Here is a tiny trained network, its code and every weight. The questions are about switching its units off for an input and a target symbol, where a switched-off unit gives its printed mean instead of its output.

import numpy as np


def w(rows, s, z=0):
    codes = np.array(rows[::2]) - 128.0
    scale = np.full(codes.shape[1], s)
    scale[-1] = z or s
    return codes * scale


def f(y):
    return np.maximum(y, 0)


def softmax(a):
    e = np.exp(a - a.max(-1, keepdims=True))
    return e / e.sum(-1, keepdims=True)


def log_softmax(a):
    a = a - a.max(-1, keepdims=True)
    return a - np.log(np.exp(a).sum(-1, keepdims=True))


def net(x, mask):
    ids = ['ΣΦΨΩαβδεζημξτ'.index(c) for c in x.split()]
    T = len(ids)
    res = E[ids] + P[:T]
    u = 0
    for l in range(3):
        q, k, v = (res @ M[l].T for M in (Q, K, V))
        z = softmax(np.where(np.tri(T) > 0, q @ k.T / 2**0.5, -1e9)) @ v
        res = res + np.where(mask[u], z, O[l][:, -1]) @ O[l][:, :-1]
        u += 1
        y = f(res @ A[l][:, :-1].T + A[l][:, -1])
        res = res + np.where(mask[u : u + 4], y, B[l][:, -1]) @ B[l][:, :-1]
        u += 4
    return log_softmax(res[-1] @ U[:, :-1].T + U[:, -1])


Q, K, V, O, A, B = {}, {}, {}, {}, {}, {}
E = w([
[142,114,131,144],'Σ',
[152,68,180,104],'Φ',
[212,142,124,116],'Ψ',
[126,107,123,148],'Ω',
[219,137,169,137],'α',
[199,81,76,92],'β',
[78,156,156,130],'δ',
[185,85,133,112],'ε',
[124,186,99,79],'ζ',
[178,91,133,136],'η',
[130,214,53,179],'μ',
[169,14,87,124],'ξ',
[143,78,251,149],'τ',
],0.022)
P = w([
[65,127,56,59],'0',
[115,141,65,105],'1',
[154,150,96,88],'2',
[167,154,106,104],'3',
[181,160,115,113],'4',
[177,153,115,138],'5',
[191,162,124,138],'6',
[178,153,118,175],'7',
[182,153,117,192],'8',
[179,156,117,210],'9',
[183,156,119,226],'10',
[184,153,119,247],'11',
[184,162,116,255],'12',
[199,169,119,252],'13',
],0.0095)
Q[0] = w([
[126,163,161,240],'0.h1',
[186,138,118,253],'0.h1',
],0.012)
K[0] = w([
[99,158,185,194],'0.h1',
[151,181,173,251],'0.h1',
],0.011)
V[0] = w([
[85,166,7,86],'0.h1',
[239,185,65,2],'0.h1',
],0.0046)
O[0] = w([
[106,127,171,162,54],'0.h1',
[132,138,97,254,253],'0.h1',
],0.009,0.0039)
A[0] = w([
[169,131,17,254,132],'0.n1',
[25,162,177,54,254],'0.n2',
[106,184,254,122,42],'0.n3',
[251,105,31,118,63],'0.n4',
],0.0081,0.0074)
B[0] = w([
[210,153,67,35,249],'0.n1',
[163,125,143,239,142],'0.n2',
[247,68,2,78,132],'0.n3',
[28,71,75,117,212],'0.n4',
],0.0087,0.015)
Q[1] = w([
[77,54,177,75],'1.h1',
[92,253,98,148],'1.h1',
],0.0052)
K[1] = w([
[151,83,165,92],'1.h1',
[1,168,69,88],'1.h1',
],0.0075)
V[1] = w([
[112,149,208,37],'1.h1',
[254,43,136,160],'1.h1',
],0.0065)
O[1] = w([
[102,131,4,136,32],'1.h1',
[143,71,243,15,255],'1.h1',
],0.011,0.0084)
A[1] = w([
[77,103,253,195,90],'1.n1',
[144,111,109,79,2],'1.n2',
[185,15,147,197,85],'1.n3',
[56,179,119,180,143],'1.n4',
],0.012,0.0068)
B[1] = w([
[131,174,2,59,177],'1.n1',
[139,103,77,162,228],'1.n2',
[22,151,120,166,254],'1.n3',
[191,123,153,83,132],'1.n4',
],0.011,0.0092)
Q[2] = w([
[176,202,157,119],'2.h1',
[118,98,2,228],'2.h1',
],0.0074)
K[2] = w([
[137,73,115,246],'2.h1',
[159,179,146,255],'2.h1',
],0.0067)
V[2] = w([
[229,73,119,130],'2.h1',
[200,219,247,3],'2.h1',
],0.0046)
O[2] = w([
[174,136,26,190,253],'2.h1',
[120,211,168,2,180],'2.h1',
],0.007,0.0035)
A[2] = w([
[130,133,42,114,2],'2.n1',
[199,204,176,161,36],'2.n2',
[124,201,2,177,10],'2.n3',
[48,76,68,68,100],'2.n4',
],0.011,0.0062)
B[2] = w([
[128,101,249,184,199],'2.n1',
[84,152,145,205,160],'2.n2',
[122,62,156,92,192],'2.n3',
[120,176,134,177,254],'2.n4',
],0.011)
U = w([
[96,191,77,120,227],'Σ',
[131,129,131,127,60],'Φ',
[130,124,124,122,58],'Ψ',
[79,95,110,162,150],'Ω',
[215,157,66,39,71],'α',
[182,105,50,121,134],'β',
[119,160,94,96,196],'δ',
[108,92,45,89,246],'ε',
[194,230,82,154,189],'ζ',
[123,96,46,90,213],'η',
[173,172,192,162,198],'μ',
[147,3,117,163,65],'ξ',
[92,57,216,36,3],'τ',
],0.012,0.0065)

Each question gives the input, a string of symbols that net reads in full, and the target symbol t.
The units are the heads (2 rows each of Q, K, V and O) and the neurons (one row each of A and B). Each row of codes is followed by its name. A weight is (code - 128) times the scale printed after its matrix; where a second scale follows, it is the last column's (O, A, B and U).
mask holds one flag per unit, layer by layer, with each layer's heads first. A switched-off unit (its flag False) gives its mean, the last column of its rows in O or B, instead of its output. The means were averaged over made-up inputs and are rounded, as every weight is.
A unit's drop is (log p(t) with every unit on - log p(t) with that unit switched off) / (log p(t) with every unit on - log p(t) with every unit switched off).
The circuit of an input: a set's keep is (log p(t) with only the set's units on - log p(t) with every unit switched off) / (log p(t) with every unit on - log p(t) with every unit switched off). Starting from the 12 units with the biggest drops (on a tie, the unit counted first), units are removed one at a time, each time the one whose removal leaves the highest keep (on an exact tie, the one counted first), for as long as the keep stays at least 0.8.
units of the circuit, in order: the units of the circuit, biggest drop first
most important unit: the unit with the biggest drop
k most important neurons: the k neurons with the biggest drops, biggest first
k most important neurons of layer l: the k neurons of layer l with the biggest drops, biggest first
input ζ β ε ζ β τ Φ, target Σ: most important unit => 1.n1
input η β τ δ, target τ: units of the circuit, in order => (0.n1; 2.n3; 1.n1; 2.n1)
input α Σ ε Ψ τ ζ Ψ ζ τ α α, target τ: 3 most important neurons => (0.n1; 1.n1; 1.n3)
input τ α η τ Σ μ Σ μ η τ Φ, target Σ: 2 most important neurons => (0.n1; 1.n1)
input Ψ α Ψ τ α β Ψ Σ Ψ Ψ δ ξ, target Ω: 3 most important neurons => (2.n4; 1.n3; 0.n4)
input β Σ α ξ μ β ξ Ω μ, target ξ: units of the circuit, in order => (2.n3; 2.n1)
input ζ α α Σ, target α: units of the circuit, in order => (1.n3; 2.h1)
input β α α ζ, target ζ: units of the circuit, in order => (0.n4; 0.h1)
input μ τ ξ α α α β ξ Σ, target ξ: 2 most important neurons => (1.n3; 1.n2)
input δ Ω μ η Ω, target μ: units of the circuit, in order => (0.n4; 0.h1)
input α β μ β Σ Φ μ μ δ τ β ε, target τ: units of the circuit, in order => (0.h1; 1.h1)
input α β β τ ε α ε δ Σ τ α η, target τ: 2 most important neurons => (1.n1; 0.n3)
input β Ω α β τ, target Σ: 4 most important neurons => (0.n1; 1.n3; 1.n1; 2.n4)
input ζ β Ψ Σ δ Σ Φ Σ δ Ω ε ξ τ η, target τ: units of the circuit, in order => (0.h1; 0.n1)
input μ ε Σ, target μ: 4 most important neurons => (0.n4; 1.n1; 1.n2; 0.n1)
input Φ β μ β ξ α Σ τ Σ, target τ: most important unit => 0.h1
input α Σ μ α α α η β Ψ ζ ξ, target Ω: 2 most important neurons => (1.n3; 2.n4)
input α α β α ζ Φ α α, target α: units of the circuit, in order => (2.n1; 2.n4)
input Σ ξ ζ Σ α β α ξ α, target ξ: units of the circuit, in order => (2.h1; 0.n4; 2.n4)
input Ω α α Σ μ ε ζ μ α α α α Ψ, target α: units of the circuit, in order => (0.n1; 2.n4)
input Σ η β, target ξ: most important neuron of layer 2 => (2.n1)
